+0.60,-0.35,+0.19,-7.42,+0.92,+0.79,+2.00,+0.99,-2.25,-0.84,-1.23,-0.96,-0.41,-1.24,-0.07,+0.05,+1.25,+1.82,+0.87,+0.98,-0.27,-3.58,-0.66,-0.66,-0.67,-0.76,-0.13,+0.51,+2.49,+1.42,-0.06,+0.06,-1.30,+0.06,+0.78,+1.76,-0.37,-0.23,-1.12,+1.35,+0.50,+0.18,-0.50,-0.48,+6.00,-1.24,+0.06,-0.16,-0.16,+0.52,-1.07,-0.64,-0.32,+1.60,-0.48,-1.17,+0.14,-0.83,-0.34,+5.76,-1.70,+1.17,+0.76,+0.63,-0.61,-1.27,-0.36,+1.13,-3.62,+2.62,+1.03,-2.89,+0.73,-0.55  <38> (48)
-0.19,-1.49,-0.20,-7.42,+0.73,+2.01,+2.09,+0.60,-2.36,-1.13,-0.45,-0.24,-2.09,+2.23,+0.99,+2.61,+2.48,+1.42,+1.42,+0.18,-0.61,-3.48,-4.58,+1.03,+0.62,-1.02,-0.88,+1.46,+1.61,+3.41,-0.33,-1.61,+0.14,-0.54,+1.22,+2.73,+1.25,+0.29,-1.21,-0.30,+2.16,+1.24,+0.02,+1.45,+2.26,-4.80,-0.91,-1.11,+1.50,+1.88,+0.37,+0.63,+1.84,+3.06,-0.29,-2.48,+1.24,+0.24,+0.66,+2.90,-0.89,-1.53,+0.84,+1.08,-1.06,-2.16,-0.51,-1.71,-1.38,+2.56,+0.77,-5.16,+0.11,-0.34  <31> (46)
-1.28,-1.12,-0.48,-0.06,+0.68,+0.48,+0.90,-0.30,+2.16,+0.78,+0.99,+0.60,+2.70,+1.05,-1.55,+1.51,-0.74,-0.41,+0.77,+0.26,+0.19,-1.94,-1.22,-2.11,-5.91,-0.23,+0.79,+0.16,-2.21,-0.13,-1.76,-1.32,+0.38,+0.92,+0.47,-0.01,-0.16,+1.98,-1.07,+5.11,+0.86,+3.69,+0.25,+0.26,-1.21,-0.16,-1.17,-0.68,-1.94,-0.95,+0.28,+5.24,-1.10,-2.50,+0.59,+2.53,+1.11,-1.11,-2.21,-1.03,+0.17,-1.41,-1.14,-1.49,-0.22,+0.26,-0.77,-0.17,+0.00,+0.73,+1.02,-1.55,-0.29,-1.14  <35> (37)
-1.46,-2.58,+0.19,+1.92,-0.41,-0.19,-0.11,+0.10,+1.01,+1.17,+1.35,+0.13,-2.33,+0.10,+0.00,-0.09,-0.54,-0.60,+1.55,-0.02,-0.46,-2.13,-1.61,-0.38,-0.11,-0.39,-1.43,-0.21,-2.38,+0.28,-1.15,-2.67,+0.09,-1.99,+0.20,-1.15,+0.67,-1.49,-0.58,-0.36,+1.85,+5.16,-1.02,+1.25,-0.47,-1.06,-1.59,-0.34,-0.16,-1.67,-0.09,+1.80,-1.06,-0.93,+0.06,+2.91,+0.62,-1.92,-1.95,-5.44,+0.56,-3.36,-0.82,-2.13,-1.66,+0.01,-0.43,+1.31,-1.93,-0.40,+0.73,-0.32,-0.18,-1.33  <35> (38)
+1.11,+0.96,-0.28,-2.85,+0.97,+0.77,+1.94,+0.70,-1.43,-0.68,+0.32,-0.43,+2.60,-2.21,+1.23,-0.97,-1.46,+1.75,+0.15,-0.28,+0.45,-3.75,-2.02,-0.17,+0.01,+1.97,+0.30,+0.17,+1.10,+0.81,+1.14,+0.78,-1.39,-0.81,+1.01,+0.32,-0.45,+0.33,+0.07,+0.32,-1.07,-1.53,+0.76,-1.10,+4.77,+1.95,+1.97,-1.09,-1.24,-0.39,+0.23,-0.83,-1.00,+0.42,-0.44,-0.79,-1.11,+1.24,+0.77,+4.56,-0.44,+0.61,+1.86,+0.96,+0.80,-1.76,+0.05,+2.36,-1.35,+2.25,+1.04,+0.01,+0.37,-0.46  <38> (47)
-0.96,-2.19,+1.17,-1.81,-0.45,-0.35,-0.73,-0.35,+0.53,+1.05,+0.54,-1.26,+0.59,-0.16,-0.65,+1.60,-0.17,-3.00,+0.02,-0.01,-0.12,+1.33,+0.92,+0.70,-0.66,-1.08,-1.20,-0.38,-2.43,+2.73,-0.86,-1.13,-0.89,+0.23,+0.90,-0.52,+0.03,-3.08,+0.02,+1.15,+1.28,+1.60,-0.87,+0.27,-0.82,+0.44,-0.07,+0.69,+3.77,+1.07,-1.58,+5.52,-0.47,-0.20,+0.16,-0.34,+0.83,-1.32,-1.34,-2.49,-0.52,-0.78,-1.84,-1.27,+0.21,+1.43,-0.72,+0.62,+0.83,-1.10,+0.57,-0.86,+0.51,-1.47  <35> (38)
+0.01,+0.86,+0.28,-7.42,+0.58,+1.44,+2.33,+0.85,-1.07,-0.90,-0.24,-0.63,+2.17,-0.38,-0.40,+1.01,+0.77,+1.30,+0.65,+0.47,+0.68,-4.41,-2.02,-0.94,-0.02,-0.79,+0.58,+0.62,+2.02,+1.30,+0.29,+0.04,-0.09,-0.18,+0.83,+1.49,+0.61,+2.12,-1.09,+2.36,+0.06,-0.35,+0.27,-0.83,+5.71,-0.25,-0.01,-0.43,-1.13,+0.29,+0.38,-0.57,-0.44,+1.34,-0.17,-0.58,-0.17,-0.86,+0.10,+6.57,-0.75,+2.68,+0.92,+0.98,-0.10,-0.55,-0.35,+0.94,-2.83,+2.38,+0.39,-3.04,+0.51,+0.31  <38> (48)
-0.02,-1.76,+0.41,-7.42,-0.12,+0.05,-0.21,-0.35,-0.77,+0.09,+0.15,-0.57,+0.31,+0.27,-0.10,+3.22,+1.32,-1.32,-0.83,-0.83,+0.05,+1.40,+1.31,+2.03,-0.51,-0.80,-1.56,-0.16,-4.06,+1.42,+0.19,-0.57,-1.45,+0.54,+1.23,+0.83,+0.85,-3.93,-0.16,+1.86,+1.95,+0.40,-0.73,+0.43,+1.91,-1.80,-3.40,+0.55,+4.11,+2.04,-4.04,+1.76,+0.62,+1.94,-1.28,-3.24,+2.08,-2.16,+0.42,-1.69,-0.46,-0.26,-1.82,-1.02,+0.15,+1.10,-1.18,+1.43,+1.14,-0.03,+2.04,-2.90,+1.31,-0.58  <35> (38)
+0.07,-0.42,-0.09,-2.05,-0.31,+0.54,-0.28,+0.86,-1.13,-0.09,+0.66,-0.37,+0.19,-1.58,-0.07,-1.02,-0.45,+1.53,+0.22,+1.11,+0.02,-3.19,-2.16,-1.32,-0.53,-0.92,+1.12,-0.12,+2.98,-0.34,-0.50,-0.70,-0.56,-0.80,+1.59,+0.38,+0.00,+0.64,-0.92,+1.40,+0.43,+0.98,+0.17,-2.13,+4.46,+0.79,-0.07,-0.67,-2.62,-0.94,-0.50,-0.88,-1.12,+0.01,+0.03,+1.86,+0.13,-1.15,-0.98,+3.33,-0.14,-0.80,+0.31,+1.07,-1.11,-0.68,+0.15,+1.66,-3.55,+1.63,+0.18,-0.78,-0.01,-1.07  <38> (48)
+1.37,+0.64,-0.91,-4.67,+0.92,+1.17,+0.92,+0.68,-0.59,-0.47,-1.40,+0.33,+0.82,-0.89,-1.66,-0.70,+0.51,+0.67,+0.06,-0.09,-0.16,-5.32,-2.66,-1.48,-0.07,-0.11,+1.91,+0.52,+2.41,-0.61,+0.11,-0.34,+0.22,-1.24,+0.43,+1.25,+0.44,+2.25,-0.73,+0.56,-0.54,-0.24,+0.83,-0.53,+4.36,-0.33,-0.70,-0.12,-2.34,-1.68,+1.67,-0.82,-0.25,+0.11,-0.87,+0.73,-0.86,-0.75,+0.54,+3.91,-1.53,+0.12,+0.54,+0.68,-0.20,-0.93,-0.32,+0.89,-2.82,+2.08,-0.31,-0.38,-0.40,-0.32  <38> (48)
+0.90,+0.29,-0.41,-7.23,+0.76,+0.86,+1.33,+0.25,-2.17,-1.18,-0.68,-0.14,+2.31,-0.54,+0.57,+0.76,+0.34,+0.53,+0.13,-0.90,+0.42,-3.71,-1.18,+0.24,+0.71,-0.09,+0.18,+0.61,+1.38,+0.18,+0.96,+0.32,-0.92,-0.72,+1.37,+0.70,+0.14,+0.69,-0.47,+0.50,-0.23,-2.05,+0.67,-0.18,+4.26,-1.11,+0.27,-0.04,-1.17,+0.83,+0.86,+0.24,+0.29,+1.43,-0.78,-2.71,-0.77,-0.76,+1.66,+3.90,-0.22,+6.22,+1.00,+0.50,-0.46,-1.87,-1.78,+0.59,-1.06,+1.35,+0.41,-0.17,+0.29,-0.97  <38> (47)
+0.87,-1.77,-0.21,-0.29,-0.60,-0.80,-1.12,+0.27,+0.00,+0.69,-0.64,-0.26,-2.35,+0.27,+1.67,-1.09,+0.95,+0.65,+0.01,+0.57,-0.74,+0.38,+0.41,+0.74,+1.18,+0.26,+0.02,-0.10,+0.73,+0.83,-0.46,-0.28,-0.13,+0.02,-0.38,+0.24,-0.33,-2.39,-0.54,-1.64,-0.45,-1.15,-0.10,+0.57,+0.50,-0.91,+0.42,-0.47,-0.34,+0.78,-1.01,+0.38,-0.14,+1.35,-0.32,-0.11,-0.24,+0.94,+0.20,+0.21,-0.58,+0.52,+0.26,+0.66,+0.26,-0.18,+0.59,-0.93,-0.83,+0.42,+0.30,-0.65,-0.13,-0.19  <31> (40)
+0.24,+1.10,+0.23,-4.54,+0.78,+1.84,+1.08,+0.05,-1.78,-0.27,-0.42,+0.49,+0.89,-1.82,+0.30,-1.00,-0.13,+1.39,-0.48,-0.38,-0.41,-4.84,-2.51,-0.27,-0.40,+0.06,+0.87,+0.42,+1.92,+0.08,-2.39,+0.25,-1.00,-1.86,+1.38,+0.78,+0.92,+1.13,-0.52,+1.29,+0.29,+0.59,-0.12,-0.61,+4.67,+0.47,-0.03,+0.17,-3.12,-1.53,+1.96,-1.63,-0.59,+0.47,-0.57,+0.28,-1.07,-0.35,+0.40,+2.29,-0.25,-0.80,+1.17,+0.32,-0.09,-1.41,-0.52,+1.90,-2.61,+1.11,-0.11,-0.09,-0.39,-0.37  <38> (47)
+2.57,+3.50,-0.12,-7.42,+0.95,+0.56,+1.52,+1.41,-4.13,-1.59,-2.39,-2.11,+3.78,-2.48,-0.60,+0.66,+0.64,-0.16,-0.52,+1.15,+1.22,+1.17,+0.91,+0.84,-0.85,-0.05,-1.33,-0.42,+2.26,-0.70,+0.56,+2.86,-0.96,+3.03,+1.41,+1.19,-0.83,+0.12,-0.50,+2.25,-1.15,-5.00,+1.53,-1.67,+7.42,+2.51,+2.20,+1.02,+0.64,+2.34,-2.72,-3.34,-0.09,+2.73,-0.64,-1.95,-0.34,-1.64,+1.10,+7.42,-1.30,+5.97,+0.35,+1.97,+0.59,+0.95,+0.58,+1.52,-3.04,+2.72,+0.37,-2.94,+1.29,-0.16  <38> (48)
+1.54,+1.80,-0.09,-7.42,+1.54,+0.67,+1.78,+0.71,-2.20,-0.70,-1.53,-1.10,+2.05,-0.07,-1.01,+0.40,+0.58,+0.38,+0.29,+0.50,+0.03,-2.43,-0.12,-1.00,+0.32,-0.06,+0.63,+0.81,+3.07,+0.05,+0.31,+0.54,-0.48,+0.65,+0.55,+1.45,+0.21,+2.34,-1.20,+1.46,-0.38,-2.44,+0.83,-0.45,+6.09,-0.52,+0.36,+1.94,-0.76,+0.59,+0.16,-1.23,+0.04,+0.98,-0.57,-1.51,-0.08,-1.93,+0.14,+7.14,-1.08,+2.54,+0.35,+0.97,-0.46,-0.64,+0.33,+0.45,-2.02,+2.41,-0.01,-1.75,+0.84,+0.02  <38> (48)
